The rows lie along a hidden order. The number after each row says roughly how far along it the row is, from 0 to 30. A new part has a new order.
[ 12.7   5.9  39.6  -6.4  -4.6  17.3 -31.5 -24.0   2.8  18.9   1.0  10.8
  15.0   5.8 -46.0 -15.2  -3.1]  24
[ -2.2  99.0 -18.6 -39.8 -21.7  42.1  26.7 -38.1  48.2   5.6  -4.3 -13.0
 -29.8 -10.3  11.3  17.0  47.2]  11
[ -5.3 -10.1  44.3 -11.9  -8.2  12.0 -36.2 -19.7  11.6   9.7  -3.3   9.2
  13.6   3.2 -17.9 -16.4   7.8]  3
[-11.5  85.2 -48.1   7.1  28.6 -31.6  41.9  11.7  19.4 -14.3  -2.8 -15.1
 -19.1  -3.2  25.6  -7.7  31.9]  29
[-10.5  29.9  -8.8 -11.2  10.5  -0.5  -8.1   2.1  33.7  -8.0  -4.8  -9.9
   3.4   2.5 -10.0  -7.0   0.9]  18
[-12.1  60.9 -15.2  -0.3  -0.6  -9.0  44.2  -2.5   3.2   4.1  -6.1 -13.9
 -26.5 -11.8  39.2   1.1  46.2]  12
[ -3.8  56.4 -15.5  -8.3   4.4   1.1  42.5  -5.3  18.0  13.9  -1.8 -17.7
 -14.1  -7.5  -2.0   3.4   5.9]  30
[ -7.3 -64.2  34.3  -7.9 -23.2  22.2  35.5   5.3  -0.6  39.3  -2.3 -21.6
  12.3  -8.7 -26.3  13.5 -33.6]  24
[-21.6 -35.8  10.9 -24.9  -9.2  24.2  -1.0  14.9  45.7  -2.3  -8.0 -22.1
   9.3  -4.9  -6.9  13.0 -18.0]  3
[ -2.2  76.1 -39.5  -7.4  12.2  -6.4  52.4  -4.1  21.7  -3.0  -1.9 -19.4
 -20.4  -5.9  19.7  -1.1  30.1]  30
[  4.3 -19.6  58.9  11.0  -2.3  -5.0   7.4 -13.5 -22.4  24.6   0.8   3.5
  13.8   0.1 -29.9 -10.9  -5.4]  27
[-18.6  73.5 -19.8  -9.7  -6.6   2.6  33.1  -9.6  10.9  -3.8  -8.2 -15.9
 -24.8 -11.6  46.2   8.4  41.0]  1
[ -3.5  61.2 -20.1 -19.2  -6.7  18.9  61.6  -8.2  26.0  10.0  -2.4 -27.7
 -22.5 -11.3   8.8  14.6  13.3]  30
[  9.0  33.8  30.0 -10.9  -4.4  16.8  -0.7 -29.8   4.8  21.8   2.5   3.0
   1.0   1.6 -32.6  -8.2  10.8]  29
[ -5.1  20.2  16.6  -1.3 -12.2   3.4  24.2 -15.8  -6.2  19.1  -4.3  -2.9
 -10.9  -7.9  16.7   0.6  30.0]  9
[-21.2  16.8 -18.2 -22.6  -8.1  16.2  10.9  -1.0  38.7  -7.3  -9.7 -20.3
  -7.3  -8.5  20.9   8.8  21.0]  0
[-12.9   4.2  35.4   0.2 -13.3   0.9  -4.2 -16.1  -3.2   9.2  -4.9   3.0
  -2.9  -5.2  14.1  -8.1  29.7]  2
[  3.2 -53.0  71.1   7.2  -8.3  -6.9   3.2  -5.4 -21.9  35.2   1.5   2.0
  20.7   0.4 -42.2  -7.8 -32.8]  27
[ -8.1 -38.0  38.8  -2.7 -18.4  11.6  37.7  12.4  -4.0  28.6  -1.4 -13.1
   8.8  -7.2 -18.5   6.7 -24.6]  23
[-12.7  87.1 -33.5 -25.0   2.0  14.9  10.9 -16.8  45.7 -13.2  -5.5 -12.0
 -24.0  -7.3  23.6   2.9  47.9]  6
[-16.9  55.5 -27.1 -18.6   9.0   1.9  -1.7  -0.1  48.3 -17.8  -6.2 -15.9
 -10.8  -4.1  21.4   0.0  31.6]  7
[ -6.4  40.3 -21.1  -3.4   7.7  -4.5  47.6   4.2  16.7   1.4  -2.7 -20.7
 -13.8  -5.7  -0.5   2.0  15.0]  29
[-18.7  62.5 -33.2  14.0  19.6 -39.6  21.5   5.0   5.1 -24.8  -6.4  -7.0
 -20.2  -4.6  56.8 -12.8  63.1]  5
[  3.6 -10.0  45.5 -18.3  -9.5  25.8 -24.8 -22.5  17.2  15.0  -0.9   4.6
  15.2   3.1 -43.5  -6.2  -4.6]  18
[ -0.9  21.3   2.3 -14.7  -4.5  18.0  32.5  -8.6  18.0  11.6  -0.8 -17.6
  -4.8  -5.4 -14.5   4.2  -4.8]  30
[ -1.6  20.3  16.8 -12.3   2.7  -0.1  -9.6 -16.7  17.3   8.1   0.0  -4.1
  11.0   3.1 -43.0  -7.8   6.5]  23
